Below are the code and all the weights of a small trained network. Each question names an input and a target symbol and asks about switching units off, where a switched-off unit gives its printed mean instead of its output.

import numpy as np


def w(rows, s, z=0):
    codes = np.array(rows[::2]) - 128.0
    scale = np.full(codes.shape[1], s)
    scale[-1] = z or s
    return codes * scale


def f(y):
    return np.maximum(y, 0)


def softmax(a):
    e = np.exp(a - a.max(-1, keepdims=True))
    return e / e.sum(-1, keepdims=True)


def log_softmax(a):
    a = a - a.max(-1, keepdims=True)
    return a - np.log(np.exp(a).sum(-1, keepdims=True))


def net(x, mask):
    ids = ['ΓΛΞαεηθμπτφω'.index(c) for c in x.split()]
    T = len(ids)
    res = E[ids] + P[:T]
    u = 0
    for l in range(2):
        q, k, v = (res @ M[l].T for M in (Q, K, V))
        z = softmax(np.where(np.tri(T) > 0, q @ k.T / 3**0.5, -1e9)) @ v
        res = res + np.where(mask[u], z, O[l][:, -1]) @ O[l][:, :-1]
        u += 1
        y = f(res @ A[l][:, :-1].T + A[l][:, -1])
        res = res + np.where(mask[u : u + 8], y, B[l][:, -1]) @ B[l][:, :-1]
        u += 8
    return log_softmax(res[-1] @ U[:, :-1].T + U[:, -1])


Q, K, V, O, A, B = {}, {}, {}, {}, {}, {}
E = w([
[216,177,153,204,101,7,81,133],'Γ',
[136,181,91,129,126,90,135,97],'Λ',
[204,28,122,201,141,81,134,132],'Ξ',
[119,203,113,84,93,76,150,123],'α',
[77,21,198,152,146,210,189,63],'ε',
[79,160,187,103,129,252,114,132],'η',
[124,140,223,152,118,224,155,77],'θ',
[158,122,216,157,145,158,208,2],'μ',
[91,59,127,175,93,76,110,99],'π',
[140,127,82,50,132,131,63,191],'τ',
[116,164,103,119,174,119,169,89],'φ',
[55,132,161,162,159,137,185,171],'ω',
],0.021)
P = w([
[111,236,215,161,122,246,82,46],'0',
[118,93,148,173,203,195,107,59],'1',
[106,89,141,126,212,181,91,105],'2',
[122,86,144,96,199,150,89,125],'3',
[128,71,157,75,179,101,111,111],'4',
[97,115,146,28,139,134,67,219],'5',
[133,91,168,25,158,40,107,151],'6',
[121,128,171,2,127,42,88,200],'7',
[146,153,193,39,145,113,75,187],'8',
],0.0071)
Q[0] = w([
[128,141,2,146,171,76,198,209],'0.h1',
[142,141,28,148,136,128,174,150],'0.h1',
[149,147,222,88,179,177,176,98],'0.h1',
],0.0068)
K[0] = w([
[130,167,96,146,205,138,123,24],'0.h1',
[124,168,148,100,201,254,111,69],'0.h1',
[95,112,169,48,181,57,145,132],'0.h1',
],0.0073)
V[0] = w([
[166,127,27,140,21,109,160,74],'0.h1',
[91,162,200,254,92,42,71,133],'0.h1',
[197,100,164,44,189,103,79,150],'0.h1',
],0.0062)
O[0] = w([
[192,103,208,142,173,90,136,54,88],'0.h1',
[153,111,61,57,62,188,236,206,254],'0.h1',
[67,160,74,1,167,49,50,116,150],'0.h1',
],0.0093,0.0057)
A[0] = w([
[10,149,115,68,39,109,184,111,129],'0.n1',
[168,145,68,97,181,104,199,171,58],'0.n2',
[208,147,181,189,49,122,48,79,3],'0.n3',
[104,83,148,53,170,155,131,66,128],'0.n4',
[127,104,115,86,87,126,156,186,23],'0.n5',
[83,115,143,216,54,34,9,123,65],'0.n6',
[116,242,99,121,231,135,160,124,240],'0.n7',
[100,108,3,35,85,137,60,200,81],'0.n8',
],0.007,0.0017)
B[0] = w([
[171,65,53,176,182,137,183,160,220],'0.n1',
[74,157,167,144,66,78,53,112,201],'0.n2',
[116,223,134,156,152,169,137,130,154],'0.n3',
[175,153,99,174,78,203,77,80,189],'0.n4',
[144,110,145,141,152,54,116,111,198],'0.n5',
[170,111,145,190,107,168,145,223,155],'0.n6',
[200,53,59,115,61,91,178,183,188],'0.n7',
[136,154,159,146,135,68,155,2,254],'0.n8',
],0.0079,0.0083)
Q[1] = w([
[253,70,93,57,31,183,210,116],'1.h1',
[120,100,194,67,143,204,216,114],'1.h1',
[158,74,77,78,35,199,141,59],'1.h1',
],0.006)
K[1] = w([
[147,83,103,48,139,2,139,155],'1.h1',
[16,137,182,217,130,96,199,218],'1.h1',
[176,86,129,129,203,36,58,209],'1.h1',
],0.005)
V[1] = w([
[112,53,102,59,249,120,196,143],'1.h1',
[101,127,105,76,39,131,173,108],'1.h1',
[65,236,254,93,110,127,168,150],'1.h1',
],0.0062)
O[1] = w([
[10,106,116,80,50,110,169,106,30],'1.h1',
[91,156,134,145,153,182,69,86,224],'1.h1',
[2,199,90,140,84,83,117,114,1],'1.h1',
],0.0079,0.004)
A[1] = w([
[76,94,153,78,91,188,98,78,95],'1.n1',
[73,126,134,136,40,137,147,58,124],'1.n2',
[99,81,146,150,138,137,158,237,15],'1.n3',
[159,121,83,150,133,137,113,158,128],'1.n4',
[94,156,89,95,56,77,112,101,54],'1.n5',
[102,82,175,194,85,129,82,160,250],'1.n6',
[91,105,115,96,115,69,104,2,91],'1.n7',
[130,49,242,142,96,137,98,192,238],'1.n8',
],0.0092,0.0021)
B[1] = w([
[117,55,205,170,117,64,70,179,186],'1.n1',
[53,84,178,134,209,22,149,192,170],'1.n2',
[77,111,174,2,176,104,89,124,189],'1.n3',
[124,126,113,103,138,168,235,149,210],'1.n4',
[181,70,159,118,89,145,107,84,201],'1.n5',
[70,157,33,150,116,164,141,137,197],'1.n6',
[90,173,102,143,149,240,118,175,254],'1.n7',
[115,105,86,134,123,142,174,44,239],'1.n8',
],0.0084,0.0061)
U = w([
[174,165,2,190,114,138,197,138,186],'Γ',
[155,111,79,131,90,48,121,94,234],'Λ',
[181,93,159,79,70,109,101,101,160],'Ξ',
[151,119,189,146,152,129,98,140,146],'α',
[122,135,100,197,143,113,124,113,35],'ε',
[133,136,89,149,81,174,108,178,70],'η',
[113,169,121,171,121,142,146,136,91],'θ',
[131,175,143,169,204,92,170,81,1],'μ',
[152,122,175,112,92,150,145,119,42],'π',
[149,141,94,130,210,130,26,106,194],'τ',
[138,148,120,134,135,119,131,114,33],'φ',
[116,130,180,107,169,96,145,190,221],'ω',
],0.008,0.004)

Each question gives the input, a string of symbols that net reads in full, and the target symbol t.
The units are the heads (3 rows each of Q, K, V and O) and the neurons (one row each of A and B). Each row of codes is followed by its name. A weight is (code - 128) times the scale printed after its matrix; where a second scale follows, it is the last column's (O, A, B and U).
mask holds one flag per unit, layer by layer, with each layer's heads first. A switched-off unit (its flag False) gives its mean, the last column of its rows in O or B, instead of its output. The means were averaged over made-up inputs and are rounded, as every weight is.
A unit's drop is (log p(t) with every unit on - log p(t) with that unit switched off) / (log p(t) with every unit on - log p(t) with every unit switched off).
The circuit of an input: a set's keep is (log p(t) with only the set's units on - log p(t) with every unit switched off) / (log p(t) with every unit on - log p(t) with every unit switched off). Starting from the 12 units with the biggest drops (on a tie, the unit counted first), units are removed one at a time, each time the one whose removal leaves the highest keep (on an exact tie, the one counted first), for as long as the keep stays at least 0.8.
circuit, biggest first: the units of the circuit, biggest drop first
most important unit: the unit with the biggest drop
k most important neurons: the k neurons with the biggest drops, biggest first
top k neurons in layer l: the k neurons of layer l with the biggest drops, biggest first
input Γ μ Ξ ε, target Ξ: most important unit : 1.h1
input Ξ Ξ η ε α μ, target α: 4 most important neurons : [1.n1 0.n1 0.n4 1.n2]
input τ φ Ξ φ Ξ η ε Γ, target Γ: top 2 neurons in layer 0 : [0.n6 0.n3]
input μ Γ θ τ Γ τ, target τ: 2 most important neurons : [1.n7 0.n8]
input θ η ε, target ε: top 3 neurons in layer 1 : [1.n6 1.n1 1.n8]
input Γ ε Ξ φ π η η, target Ξ: top 2 neurons in layer 1 : [1.n7 1.n1]
input Γ Γ π π η Γ θ ε, target Γ: top 2 neurons in layer 0 : [0.n1 0.n4]
input Γ Γ η ω η η, target ω: top 2 neurons in layer 0 : [0.n7 0.n4]
input α φ α ω φ μ ε π, target Γ: circuit, biggest first : [1.n6 0.n6]
input φ τ θ, target τ: 2 most important neurons : [0.n1 0.n4]
input ω π η φ π Ξ η, target Ξ: circuit, biggest first : [1.h1 1.n7 0.n4]
input α ω η θ θ, target ω: circuit, biggest first : [1.h1 1.n2]
input α α α Γ Γ Γ, target Ξ: top 2 neurons in layer 1 : [1.n5 1.n6]
input Γ Γ η Γ θ, target Γ: most important unit : 0.n1
input α μ θ ε θ μ ω μ, target ω: circuit, biggest first : [1.h1 1.n2]
input α ω Γ μ ε θ ε, target Γ: 2 most important neurons : [0.n4 0.n1]
input τ Ξ α Γ Γ τ α Γ, target Ξ: 2 most important neurons : [1.n5 0.n1]
input ε θ Γ ε ω η, target ω: circuit, biggest first : [1.h1 1.n2 1.n1 0.n3]
input ω η θ μ, target ω: 3 most important neurons : [1.n2 0.n4 1.n1]
input α ε ε μ ε Γ ε τ μ, target τ: most important unit : 0.h1
input μ θ ω φ ε, target ω: 3 most important neurons : [1.n2 1.n1 1.n3]
input π Λ α Ξ θ θ, target Ξ: circuit, biggest first : [1.h1 1.n7]
input Ξ Ξ Γ π, target Γ: circuit, biggest first : [0.n1 1.n1 0.h1]
input ω π μ ω, target ω: 2 most important neurons : [1.n3 0.n4]
